Below is a small trained network, with its code and all its weights. Each question gives an input and a target symbol and asks what happens when units are switched off, that is, made to give their printed mean instead of their output.

import numpy as np


def w(rows, s, z=0):
    codes = np.array(rows[::2]) - 128.0
    scale = np.full(codes.shape[1], s)
    scale[-1] = z or s
    return codes * scale


def norm(h):
    return h / np.sqrt((h * h).mean(-1, keepdims=True) + 1e-5)


def softmax(a):
    e = np.exp(a - a.max(-1, keepdims=True))
    return e / e.sum(-1, keepdims=True)


def log_softmax(a):
    a = a - a.max(-1, keepdims=True)
    return a - np.log(np.exp(a).sum(-1, keepdims=True))


def net(x, mask):
    ids = ['ΔΞΦΩαβεζμπτψ'.index(c) for c in x.split()]
    T = len(ids)
    res = E[ids] + P[:T]
    u = 0
    for l in range(2):
        r = norm(res)
        for j in range(3):
            rows = slice(3 * j, 3 * j + 3)
            q, k, v = (r @ M[l][rows].T for M in (Q, K, V))
            z = softmax(np.where(np.tri(T) > 0, q @ k.T / 3**0.5, -1e9)) @ v
            o = O[l][rows]
            res = res + np.where(mask[u + j], z, o[:, -1]) @ o[:, :-1]
        u += 3
    return log_softmax(norm(res)[-1] @ U[:, :-1].T + U[:, -1])


Q, K, V, O = {}, {}, {}, {}
E = w([
[110,101,121,135,142,152],'Δ',
[153,110,137,113,137,136],'Ξ',
[138,141,144,111,122,156],'Φ',
[151,112,134,141,107,124],'Ω',
[119,131,138,139,144,133],'α',
[147,122,177,143,128,120],'β',
[144,116,121,115,144,136],'ε',
[156,122,125,128,141,131],'ζ',
[120,126,164,118,137,124],'μ',
[148,117,134,119,154,132],'π',
[156,120,141,117,139,124],'τ',
[111,110,112,74,120,2],'ψ',
],0.03)
P = w([
[78,156,56,158,57,118],'0',
[254,113,149,37,214,197],'1',
[227,110,156,45,188,182],'2',
[198,90,151,43,168,171],'3',
[179,93,176,59,154,158],'4',
[178,85,185,70,147,158],'5',
[157,82,181,63,141,160],'6',
[158,73,216,94,125,150],'7',
[156,73,227,90,124,165],'8',
[157,54,235,86,120,168],'9',
],0.0071)
Q[0] = w([
[79,139,108,115,102,75],'L0H1',
[101,158,130,133,106,134],'L0H1',
[116,99,184,72,141,121],'L0H1',
[134,126,154,96,134,182],'L0H2',
[152,140,121,174,131,130],'L0H2',
[136,103,186,63,115,156],'L0H2',
[74,146,128,100,162,132],'L0H3',
[80,185,156,163,88,149],'L0H3',
[116,118,137,126,250,173],'L0H3',
],0.014)
K[0] = w([
[107,32,240,12,162,82],'L0H1',
[219,107,187,42,75,91],'L0H1',
[95,137,83,166,59,86],'L0H1',
[124,117,146,40,46,93],'L0H2',
[157,55,201,70,174,171],'L0H2',
[101,163,34,65,90,11],'L0H2',
[216,238,173,142,130,228],'L0H3',
[199,183,108,209,94,82],'L0H3',
[80,96,108,211,159,254],'L0H3',
],0.0076)
V[0] = w([
[116,139,117,74,114,42],'L0H1',
[151,202,98,158,109,119],'L0H1',
[117,197,166,97,178,178],'L0H1',
[219,84,196,86,72,193],'L0H2',
[197,238,113,125,141,71],'L0H2',
[129,43,152,101,206,73],'L0H2',
[51,120,135,128,163,75],'L0H3',
[139,71,206,174,69,106],'L0H3',
[143,110,198,253,156,183],'L0H3',
],0.0074)
O[0] = w([
[60,216,108,180,105,69,165],'L0H1',
[120,78,205,154,114,115,150],'L0H1',
[38,94,186,108,115,207,82],'L0H1',
[110,152,179,42,254,187,220],'L0H2',
[46,103,180,250,141,79,195],'L0H2',
[85,205,29,251,97,185,202],'L0H2',
[84,82,136,78,27,121,5],'L0H3',
[52,149,67,96,161,126,113],'L0H3',
[49,44,45,202,195,146,85],'L0H3',
],0.0059,0.0033)
Q[1] = w([
[60,108,155,46,118,79],'L1H1',
[49,151,71,225,97,132],'L1H1',
[168,74,153,212,101,94],'L1H1',
[222,65,121,153,116,129],'L1H2',
[87,123,76,138,47,31],'L1H2',
[180,164,159,95,142,140],'L1H2',
[184,144,119,63,177,85],'L1H3',
[164,65,175,149,252,115],'L1H3',
[144,136,95,200,59,107],'L1H3',
],0.014)
K[1] = w([
[209,41,54,113,212,48],'L1H1',
[66,49,195,157,177,217],'L1H1',
[46,119,224,143,85,136],'L1H1',
[163,143,147,136,10,129],'L1H2',
[151,49,194,49,192,139],'L1H2',
[150,113,126,182,122,193],'L1H2',
[100,236,76,177,78,183],'L1H3',
[111,237,46,180,31,43],'L1H3',
[128,170,188,56,205,105],'L1H3',
],0.012)
V[1] = w([
[146,52,138,67,75,63],'L1H1',
[92,152,219,177,144,89],'L1H1',
[137,168,118,185,59,232],'L1H1',
[126,159,248,37,139,163],'L1H2',
[173,46,105,201,147,220],'L1H2',
[190,129,169,100,49,91],'L1H2',
[181,119,170,166,141,94],'L1H3',
[190,177,98,204,137,195],'L1H3',
[164,203,62,57,200,93],'L1H3',
],0.012)
O[1] = w([
[110,94,152,101,61,94,112],'L1H1',
[142,157,211,130,186,111,141],'L1H1',
[196,80,89,182,175,202,126],'L1H1',
[131,123,156,142,125,253,249],'L1H2',
[221,113,146,76,127,91,101],'L1H2',
[115,107,129,181,48,134,208],'L1H2',
[147,140,168,204,109,101,185],'L1H3',
[209,145,103,148,153,200,77],'L1H3',
[133,225,104,90,39,66,253],'L1H3',
],0.013,0.0079)
U = w([
[159,58,27,55,112,130,165],'Δ',
[144,232,59,67,114,193,95],'Ξ',
[109,98,209,107,142,199,167],'Φ',
[104,153,128,74,89,35,166],'Ω',
[133,3,130,131,159,83,153],'α',
[111,140,109,68,254,98,173],'β',
[187,82,121,172,2,161,12],'ε',
[198,130,227,179,155,51,42],'ζ',
[44,86,30,111,147,169,213],'μ',
[220,106,75,167,198,147,198],'π',
[117,245,203,167,208,109,3],'τ',
[81,160,85,174,160,105,159],'ψ',
],0.0087,0.0047)

Each question gives the input, a string of symbols that net reads in full, and the target symbol t.
The units are the heads (3 rows each of Q, K, V and O). Each row of codes is followed by its name. A weight is (code - 128) times the scale printed after its matrix; where a second scale follows, it is the last column's (O and U).
mask holds one flag per head, layer by layer. A switched-off head (its flag False) gives its mean, the last column of its rows in O, instead of its output. The means were averaged over made-up inputs and are rounded, as every weight is.
A unit's drop is (log p(t) with every unit on - log p(t) with that unit switched off) / (log p(t) with every unit on - log p(t) with every unit switched off).
The circuit of an input: a set's keep is (log p(t) with only the set's units on - log p(t) with every unit switched off) / (log p(t) with every unit on - log p(t) with every unit switched off). Starting from all 6 units, units are removed one at a time, each time the one whose removal leaves the highest keep (on an exact tie, the one counted first), for as long as the keep stays at least 0.8.
circuit, biggest first: the units of the circuit, biggest drop first
unit that matters most: the unit with the biggest drop
heads that matter: for each layer, one digit per head in row order, 1 if its drop is at least 0.15 and else 0, layers parted by /
input ε Φ Φ Φ π, target ε: heads that matter => 011 / 110
input ε Ω Ξ Ω Φ, target ε: heads that matter => 011 / 110
input Ω Δ Ξ ψ π, target Ω: heads that matter => 000 / 000
input Φ Φ Ξ, target Φ: unit that matters most => L0H2
input ψ Φ α Φ Ξ Ω ζ μ ψ, target ψ: heads that matter => 111 / 011
input β Δ ζ ε α α β ε, target β: heads that matter => 001 / 010
input ζ Ξ τ Ω μ Ω π α α ζ, target ζ: circuit, biggest first => L1H3; L1H2; L0H2
input ε Φ Φ, target ε: circuit, biggest first => L0H3; L0H2; L1H2
input Δ Ω Φ Δ ζ, target Δ: heads that matter => 010 / 100
input Φ Ω Φ Δ τ μ ζ, target Φ: heads that matter => 110 / 010
input α π ζ, target α: circuit, biggest first => L1H3; L0H2; L1H2
input ψ ε Ξ Φ Ξ Ξ, target π: heads that matter => 010 / 100
input β α Ξ α ε β Φ Φ Φ ζ, target β: circuit, biggest first => L0H3; L1H2
input Ξ Φ β μ, target Ξ: circuit, biggest first => L1H3; L0H2
input ψ ζ τ, target Ω: heads that matter => 000 / 110
input α ζ α Ξ Ω α Φ Φ ε, target α: unit that matters most => L1H3
input Ξ Φ π α ψ π, target Ω: heads that matter => 000 / 001
input Φ α τ Φ Ω Φ Ω, target Φ: circuit, biggest first => L0H2; L0H1
input ζ π τ Ξ, target ζ: circuit, biggest first => L0H2; L1H3; L1H2
input Ω α Φ α β Φ τ Δ, target Ω: unit that matters most => L0H2
input Ξ Ω Φ ζ Ξ ε, target Ξ: circuit, biggest first => L0H2; L1H3
input ε ψ Ξ Δ Φ π, target π: circuit, biggest first => L0H2; L1H1
